Below is a small trained network, with its code and all its weights. Each question gives an input and a class and asks what happens when units are switched off, that is, made to give their printed mean instead of their output.

import numpy as np


def w(rows, s, z=0):
    codes = np.array(rows[::2]) - 128.0
    scale = np.full(codes.shape[1], s)
    scale[-1] = z or s
    return codes * scale


def f(y):
    return np.maximum(y, 0)


def log_softmax(a):
    a = a - a.max(-1, keepdims=True)
    return a - np.log(np.exp(a).sum(-1, keepdims=True))


def net(x, mask):
    res = np.array(x, float).reshape(1, 4) / 4 @ E
    y = f(res @ A[0][:, :-1].T + A[0][:, -1])
    res = res + np.where(mask, y, B[0][:, -1]) @ B[0][:, :-1]
    return log_softmax(res[-1] @ U[:, :-1].T + U[:, -1])


A, B = {}, {}
E = w([
[146,51,15,130,191,40,85],'x0',
[248,95,192,2,138,152,100],'x1',
[111,123,139,116,138,127,133],'x2',
[153,71,151,121,72,56,248],'x3',
],0.0094)
A[0] = w([
[114,203,177,103,136,240,49,220],'neuron 0',
[68,161,131,180,87,112,195,199],'neuron 1',
[42,182,100,172,84,137,171,208],'neuron 2',
[155,66,143,135,65,61,253,217],'neuron 3',
[149,76,73,149,127,35,173,155],'neuron 4',
[44,124,53,250,132,68,154,240],'neuron 5',
[105,132,92,139,212,154,19,208],'neuron 6',
[127,166,174,129,83,141,200,162],'neuron 7',
[21,186,88,208,141,147,133,254],'neuron 8',
[119,111,45,116,213,109,34,148],'neuron 9',
[50,175,141,189,86,150,161,191],'neuron 10',
[118,216,173,112,103,222,78,222],'neuron 11',
[136,79,71,123,200,91,66,161],'neuron 12',
[171,30,93,115,154,26,136,162],'neuron 13',
[143,130,217,111,27,140,219,184],'neuron 14',
[145,119,92,117,218,104,48,159],'neuron 15',
],0.0072,0.0045)
B[0] = w([
[155,185,138,159,199,246,173,212],'neuron 0',
[65,135,87,164,95,98,196,205],'neuron 1',
[38,87,87,195,106,102,158,212],'neuron 2',
[124,71,117,73,133,29,202,217],'neuron 3',
[106,110,73,66,192,29,112,189],'neuron 4',
[2,213,62,133,159,65,95,254],'neuron 5',
[100,185,162,130,81,202,71,194],'neuron 6',
[98,112,165,148,57,121,218,184],'neuron 7',
[19,139,91,213,129,150,87,237],'neuron 8',
[125,187,134,109,52,137,51,190],'neuron 9',
[73,88,94,205,109,108,177,206],'neuron 10',
[157,168,162,178,210,228,206,209],'neuron 11',
[153,139,127,65,65,129,27,183],'neuron 12',
[168,83,85,41,196,99,76,191],'neuron 13',
[148,96,180,104,52,122,227,212],'neuron 14',
[162,159,151,95,66,167,41,177],'neuron 15',
],0.0068,0.014)
U = w([
[72,137,115,224,200,171,148,196],'0',
[210,171,182,138,255,181,171,254],'1',
[66,168,106,152,59,111,51,28],'2',
[207,132,157,69,55,165,59,114],'3',
[69,80,133,179,56,80,182,13],'4',
[194,83,213,77,67,124,191,214],'5',
[72,121,57,104,249,48,139,84],'6',
[212,15,114,69,223,79,116,97],'7',
],0.0063,0.00085)

Each question gives the input, the list of numbers given to net, and the class t.
The units are the neurons (one row each of A and B). Each row of codes is followed by its name. A weight is (code - 128) times the scale printed after its matrix; where a second scale follows, it is the last column's (A, B and U).
mask holds one flag per neuron, in row order. A switched-off neuron (its flag False) gives its mean, the last column of its row in B, instead of its output. The means were averaged over made-up inputs and are rounded, as every weight is.
A unit's drop is (log p(t) with every unit on - log p(t) with that unit switched off) / (log p(t) with every unit on - log p(t) with every unit switched off).
The circuit of an input: a set's keep is (log p(t) with only the set's units on - log p(t) with every unit switched off) / (log p(t) with every unit on - log p(t) with every unit switched off). Starting from the 12 units with the biggest drops (on a tie, the unit counted first), units are removed one at a time, each time the one whose removal leaves the highest keep (on an exact tie, the one counted first), for as long as the keep stays at least 0.8.
circuit, biggest first: the units of the circuit, biggest drop first
most important unit: the unit with the biggest drop
top k neurons: the k neurons with the biggest drops, biggest first
drop of u: that unit's drop, to one decimal
input [-3,8,8,0], class 1: most important unit	neuron 0
input [2,-1,2,7], class 6: circuit, biggest first	neuron 4; neuron 13
input [1,-4,2,-1], class 2: circuit, biggest first	neuron 11; neuron 0; neuron 3
input [6,-2,4,0], class 2: circuit, biggest first	neuron 9; neuron 12
input [-4,6,5,-1], class 1: top 2 neurons	neuron 0; neuron 11
input [-4,1,-3,1], class 5: top 3 neurons	neuron 5; neuron 8; neuron 14
input [8,5,0,0], class 3: drop of neuron 12	0.1
input [2,0,-8,6], class 6: drop of neuron 4	0.2
input [-5,2,-5,6], class 5: circuit, biggest first	neuron 5; neuron 8
input [5,-3,-4,8], class 6: drop of neuron 1	0.0
